Here is a tiny trained network, its code and every weight. The questions are about switching its units off for an input and a class, where a switched-off unit gives its printed mean instead of its output.

import numpy as np


def w(rows, s, z=0):
    codes = np.array(rows[::2]) - 128.0
    scale = np.full(codes.shape[1], s)
    scale[-1] = z or s
    return codes * scale


def f(y):
    return y / 2 * (1 + np.tanh(0.7978845608 * (y + 0.044715 * y**3)))


def log_softmax(a):
    a = a - a.max(-1, keepdims=True)
    return a - np.log(np.exp(a).sum(-1, keepdims=True))


def net(x, mask):
    res = np.array(x, float).reshape(1, 4) / 4 @ E
    y = f(res @ A[0][:, :-1].T + A[0][:, -1])
    res = res + np.where(mask, y, B[0][:, -1]) @ B[0][:, :-1]
    return log_softmax(res[-1] @ U[:, :-1].T + U[:, -1])


A, B = {}, {}
E = w([
[129,99,188,124,1,128,180,93,38,71,86,71],'x0',
[133,101,71,51,63,234,161,118,147,94,236,209],'x1',
[156,190,94,74,136,191,108,84,104,196,162,88],'x2',
[31,185,174,169,137,227,54,52,163,116,101,120],'x3',
],0.0084)
A[0] = w([
[113,146,161,128,73,180,123,87,79,72,136,111,131],'N0',
[168,146,124,98,106,129,159,142,83,152,150,57,204],'N1',
[147,75,105,111,108,95,150,140,141,91,153,145,149],'N2',
[92,160,157,138,90,166,88,72,137,125,115,99,159],'N3',
[177,96,145,173,136,56,159,156,115,116,100,109,162],'N4',
[154,135,77,54,115,98,138,183,104,127,200,149,197],'N5',
[143,101,167,146,55,121,160,100,65,114,82,89,177],'N6',
[160,58,119,124,83,109,169,189,147,81,127,154,145],'N7',
[110,155,150,180,202,124,98,165,186,142,118,149,146],'N8',
[153,52,135,144,113,67,172,190,119,102,113,139,124],'N9',
[151,1,141,131,86,55,189,191,85,56,131,177,200],'N10',
[128,144,93,125,150,163,99,127,207,127,186,195,254],'N11',
[98,125,190,208,159,124,114,124,122,99,29,94,217],'N12',
[159,138,90,142,183,68,115,161,133,191,122,86,191],'N13',
[85,134,210,215,148,87,92,125,136,126,15,96,214],'N14',
[133,72,117,120,106,101,142,163,126,100,124,168,117],'N15',
[159,62,122,147,118,121,137,146,118,84,123,104,165],'N16',
[164,137,42,114,148,154,116,140,170,149,186,198,197],'N17',
[103,157,183,167,162,80,104,133,179,134,79,84,217],'N18',
],0.0089,0.0042)
B[0] = w([
[147,101,126,80,61,94,214,132,125,119,123,142,179],'N0',
[135,117,151,102,171,62,114,101,130,149,67,126,176],'N1',
[110,122,158,131,176,160,98,88,139,133,122,119,174],'N2',
[91,144,128,82,74,97,154,181,154,81,197,143,171],'N3',
[124,142,177,132,102,150,159,119,90,86,146,12,189],'N4',
[90,105,146,134,172,165,140,100,161,131,103,143,197],'N5',
[96,158,186,48,166,79,159,127,150,122,106,117,206],'N6',
[92,108,186,157,182,164,109,77,119,113,106,118,196],'N7',
[157,130,112,108,174,91,64,174,128,158,108,140,188],'N8',
[120,143,198,158,105,171,125,121,119,81,154,50,196],'N9',
[101,152,196,154,197,165,118,60,144,93,110,43,251],'N10',
[13,119,108,170,123,188,97,130,234,110,201,171,198],'N11',
[147,176,124,94,110,23,120,229,162,115,160,117,208],'N12',
[169,49,72,86,179,30,99,154,69,223,33,129,189],'N13',
[123,180,127,98,86,9,125,254,128,118,161,99,227],'N14',
[111,150,150,157,173,176,119,96,143,123,141,90,166],'N15',
[115,138,198,107,150,137,137,112,134,103,125,95,167],'N16',
[57,181,106,159,152,179,63,133,200,142,236,177,195],'N17',
[165,164,95,97,101,16,95,223,96,106,134,99,200],'N18',
],0.0077,0.015)
U = w([
[82,152,143,186,162,213,86,94,170,109,157,130,154],'0',
[104,176,165,100,70,84,157,159,132,74,147,91,220],'1',
[126,47,165,119,155,135,169,65,80,118,44,103,155],'2',
[97,56,52,153,46,184,169,129,142,95,165,185,5],'3',
[102,103,67,100,137,72,101,159,181,156,121,208,168],'4',
[215,109,143,109,84,130,161,111,93,160,99,149,50],'5',
[254,122,89,124,128,64,92,171,32,155,86,93,72],'6',
],0.0081,0.0024)

Each question gives the input, the list of numbers given to net, and the class t.
The units are the neurons (one row each of A and B). Each row of codes is followed by its name. A weight is (code - 128) times the scale printed after its matrix; where a second scale follows, it is the last column's (A, B and U).
mask holds one flag per neuron, in row order. A switched-off neuron (its flag False) gives its mean, the last column of its row in B, instead of its output. The means were averaged over made-up inputs and are rounded, as every weight is.
A unit's drop is (log p(t) with every unit on - log p(t) with that unit switched off) / (log p(t) with every unit on - log p(t) with every unit switched off).
The circuit of an input: a set's keep is (log p(t) with only the set's units on - log p(t) with every unit switched off) / (log p(t) with every unit on - log p(t) with every unit switched off). Starting from the 12 units with the biggest drops (on a tie, the unit counted first), units are removed one at a time, each time the one whose removal leaves the highest keep (on an exact tie, the one counted first), for as long as the keep stays at least 0.8.
circuit, biggest first: the units of the circuit, biggest drop first
most important unit: the unit with the biggest drop
top k neurons: the k neurons with the biggest drops, biggest first
drop of u: that unit's drop, to one decimal
input [-8,-2,-8,-8], class 0: most important unit : N17
input [7,7,-4,2], class 2: circuit, biggest first : (N14; N12; N17)
input [1,-4,4,-7], class 2: circuit, biggest first : (N14; N12)
input [-1,1,-4,3], class 4: circuit, biggest first : (N4; N10)
input [-4,-3,4,-3], class 4: circuit, biggest first : (N9; N10)
input [7,1,-8,-4], class 2: top 2 neurons : (N10; N7)
input [-2,-1,5,1], class 4: circuit, biggest first : (N10; N4)
input [6,8,-7,-1], class 0: top 3 neurons : (N13; N15; N10)
input [-4,-4,-1,-7], class 6: top 2 neurons : (N13; N11)
input [-8,3,-2,-2], class 0: top 3 neurons : (N17; N11; N14)
input [-6,-1,3,-4], class 4: top 2 neurons : (N13; N10)
input [4,4,8,-7], class 0: top 2 neurons : (N17; N13)
input [2,3,-6,-2], class 0: drop of N13 : 0.2
input [8,1,4,-8], class 2: drop of N5 : 0.0
input [-5,-8,-8,-5], class 6: circuit, biggest first : (N13)
input [1,7,2,0], class 3: drop of N0 : 0.1
